Each row comes from the steps of one walk. Every step used is in the known rows, and no mark comes twice. Write the walk behind each row, first mark first.
In the rows, 128 means zero.
Known rows
nonala, lili, besof, tovuk, zesid, fedokef, nolu: [123 151  89 126 144 133 122 132 126 122 129 136 103 105 107 151 110  87
 115 174 139 194 119 121 126 132]
besof, lili: [139 121 148 140 140 132 100 106 107 137 164 149 124 105 152 129 143 132
 131  56 118 113 134 119 122 151]
zesid, lili, besof: [127 135 125 115 135 127 123 143 106 135 195 145 121 111 129 117 126 118
 103 114 109 139  14 120 126 100]
besof, zesid: [148 131 160 106 115 162 124 139  86 134 199 157 138 142 137 122 132 162
 137  58 107 121  91  93 124 148]
fedokef, nonala, dotan, tovuk, zesid, lili, besof: [128 136  66 135 125  87 149 146 159 116 128 115 121 133 129 121 117 121
  97 153 120 129 123 151 117 148]
lili, besof, tovuk, zesid: [125 134  88  99 143 117 124 142 138 140 197 141  72 120 141 110 101 128
 153 108 129 137 143 167 114  91]
lili, besof, tovuk: [126 134 101 107 145 128 104 116 123 165 170 139  83 105 112 113 111 114
 141  81 139 128 136 147 114  84]
nolu, dotan, tovuk, besof: [117 108  96 148 110 130 123  97 151 157 106 106 136 126 137  99 129 129
 141 137 145  80 184 166 133  68]
fedokef, nolu: [133 131 159 126 155 116 149 137  96 126 101 123 137 143 147 151 151 137
 115  87 128 109 124 123 128 149]
tovuk, besof: [123 114 118 131 146 121 141 122 125 125 183 119 122 142 163 117 115 147
 135 130 141  83 122 145 136 102]
besof, fedokef, nolu, dotan, tovuk, zesid: [121 130 153 141 127 137 137 133 141 136  71 121 128 133 130 143 150 126
 147 147 129 117 234 138 146 107]
nolu, dotan, tovuk: [125 114 128 148 103 140 111 108 138 174 104 118 145 121 125  97 144 130
 141 101 127 107 161 141 122  91]
tovuk, besof, fedokef, nolu: [118 125 150 136 162 129 145 123 118 114 118 118 116 139 140 157 133 128
 132 153 149  85 191 130 158 101]
dotan, tovuk, zesid, lili, besof, fedokef, nolu: [121 148 111 112 145 117 168 139 144 127 140 138 119 121 135 159 114 120
 119 158 108 119 169 131 137 100]
nolu, fedokef, nonala, dotan, tovuk, besof: [124 115 134 142 129  92 115  94 149 123  28  94 144 121 124 126 139 125
 144 180 162 118 198 133 131 164]
tovuk, zesid, lili, besof, fedokef, nonala, nolu: [121 141 125 108 126 128 131 154 135  82 163 137 109 135 112 153 111 117
 108 146  93 171  44 140 133 117]
nolu, fedokef, nonala: [133 122 202 115 140  99 100 140 106 110  54 118 152 120 138 130 160 137
 147 121 140 129  91 103 131 196]
nolu, fedokef, nonala, dotan: [133 118 182 141 124 103  94 128 118 121  43 108 145 122 122 116 164 129
 144 140 148 162 123 110 126 195]
nolu, fedokef, nonala, dotan, tovuk, zesid: [129 122 147 134 120  90 123 129 152 117  51 105 144 128 139 122 143 139
 154 169 139 152 186 130 122 189]
dotan, tovuk, besof, zesid, lili: [140 130  94 125 126 146 156 103 133 127 177 144 146 131 135 139 106 145
 121 117 120  78 154 112 134 117]
nonala, lili, besof, fedokef: [112 151 131 125 131 158  90 112 105 159 180 131 132  96  94 132 119 106
 122 179 124 160  91  84 141  51]
zesid, tovuk, besof: [132 120 117 156 164 134 175 138 130 121 200 132 113 144 142 114 108 144
 113 123 143 102 109 127 115 106]
besof, fedokef: [128 125 186 138 139 158 112 128 115 153 178 142 128 126 126 125 141 140
 148 109 119 132 148  90 141 108]
fedokef, nonala: [137 126 148 127 149 101 127 157 113 113 124 121 140 144 145 130 143 143
 114  80 127  90  84 118 125 173]
dotan, tovuk: [130 126 125 131 134 129 142 102 136 173 157 128 146 126 143 124 123 146
 133  92 117  98 172 117 115 107]
fedokef, nonala, nolu, dotan, tovuk: [126 121 127 140 102 131 107  96 141 128  26 100 149 136  85 140 139 117
 105  79 118 129 119 156 115 124]

Write each row's walk
[121 108 126 144  94 139 128 136 157 147 136 130 134 136 145  94 132 127
 145 140 120 149 137 146 123 135]	nolu, dotan, tovuk, zesid, fedokef
[125 121 144 170 154 148 157 138 129 115 101 124 109 137 107 132 135 118
 117 149 159 106 165 132 138  96]	zesid, tovuk, besof, fedokef, nolu, dotan
[133 125  89 148 127  92 152 139 162 124 119 106 133 151 146 119 127 144
 120 130 128 113 188 147 115 168]	fedokef, nonala, dotan, tovuk, zesid
[136 121 122 111 125 146 137 126 106 114 201 140 125 148 151 126 114 160
 138 108 132  85 116 123 138 120]	tovuk, besof, zesid
[127 119 202 116 106 156  92  78 105 131  74 121 146 117  97 146 141 131
 149 113 108 207  82 119 118 126]	nonala, nolu, fedokef
[127 129 144  78 104 153 108 141  85 143 205 166 107 129 115 114 111 122
 118 101 114 157   4 100 124 140]	lili, besof, zesid, fedokef
[128 126 127 124 136 112 177 137 146 128 134 135 131 149 162 147 118 132
 123 136 115 136 161 127 121 174]	dotan, tovuk, zesid, fedokef, nolu
[121 118  94 131 142 117 156  91 150 153 159 116 134 135 153 127 105 143
 133 131 137  65 192 142 128  87]	dotan, tovuk, besof
[124 152  74 124 139 137 109 125 133 138 189 132 106  99 117 126 100 112
 138 157 131 169 135 130 120  76]	nonala, lili, besof, tovuk, zesid
[104 132 109 103 101 129 105 113 152 131  81 114 105 126  87 136 112 105
 125 150 117 139 132 171 132  67]	lili, besof, fedokef, nonala, nolu, dotan, tovuk, zesid
[128 146 144 116 146 110  70 114 118 123  34 117 133  79  87 143 138  96
 141 159 158 165 125 102 128 153]	nolu, fedokef, nonala, lili, besof, tovuk
[129 126 109 119 131 114 164 130 154 146 189 131 137 142 173 120 110 160
 146 118 108 105 185 139 116 117]	dotan, tovuk, zesid
[114 117 146 147 138 138 124 123 123 116  77 110 117 135 128 139 148 117
 137 160 158  90 186 149 162  88]	tovuk, besof, fedokef, nolu, dotan
[157 135 157 128 132 171 157 152  95 129 212 167 130 143 119 121 123 161
 118  56 113 134  79  79 106 149]	besof, zesid, tovuk
[120 126 101 113 125 122 117 151 135 125  99 136  70 121 118 119 123  90
 136 128 148 170 128 177 124 131]	lili, besof, tovuk, zesid, fedokef, nolu, dotan
[136 154 161 107 132 131 105 138  89 104  76 137 151 101  80 144 131 116
 114 159 141 164  39  68 121 170]	nolu, fedokef, nonala, lili, besof, zesid, tovuk
[124 108 149 135  95 133 119 158 141  83 103 124 124 159 126 124 134 119
 119 131 112 193  36 155 121 187]	tovuk, zesid, fedokef, nonala, nolu, dotan
[137 126 145 146 122  95 127 137 154 103  56 115 152 119 134 128 149 129
 139 175 131 167 150 116 125 202]	nolu, fedokef, nonala, dotan, tovuk, zesid, lili
[122 125 107 158 100 127 116 142 159 122  81 115 156 127 124 115 134 108
 120 178 129 154 120 126 129 157]	nolu, dotan, tovuk, zesid, fedokef, nonala, lili
[118 138 132 122 123 128 132 173 124  99 134 137 107 125 134 132 141 112
 124 169 116 151  86 150 148 101]	tovuk, zesid, lili, besof, fedokef, nolu, dotan
[135 132 108 135 133 122 169 139 154 129 193 140 144 132 166 128 116 150
 130 126  97 123 146 124 120 128]	dotan, tovuk, zesid, lili
[144 129  80 151 121 119 146 120 145 105 112 122 142 140 114 137 123 131
  96 127 137  96 158 121 129 169]	fedokef, nonala, dotan, tovuk, besof, zesid, lili
[134 129 121 129 123 147 123 135 109  85 151 137 145 141 119 144 112 122
 104 159 140 126  59  89 144 185]	tovuk, besof, zesid, fedokef, nonala, lili
[129 138 127  74 112 143 112 135  83 146 209 154 112 128 124 115 113 141
 124  84 112 116  47 120 123 102]	lili, besof, zesid
[134 119  99 143  95 159 125 109 137 132 118 133 145 124 120 114 128 129
 127 123 129  92 146 139 138 100]	nolu, dotan, tovuk, besof, zesid, lili
[127 126 133 143 124 123 136 114 121 150  31 109 146 128 125 136 156 120
 120  97 137 100 184 147 128 118]	fedokef, nolu, dotan, tovuk
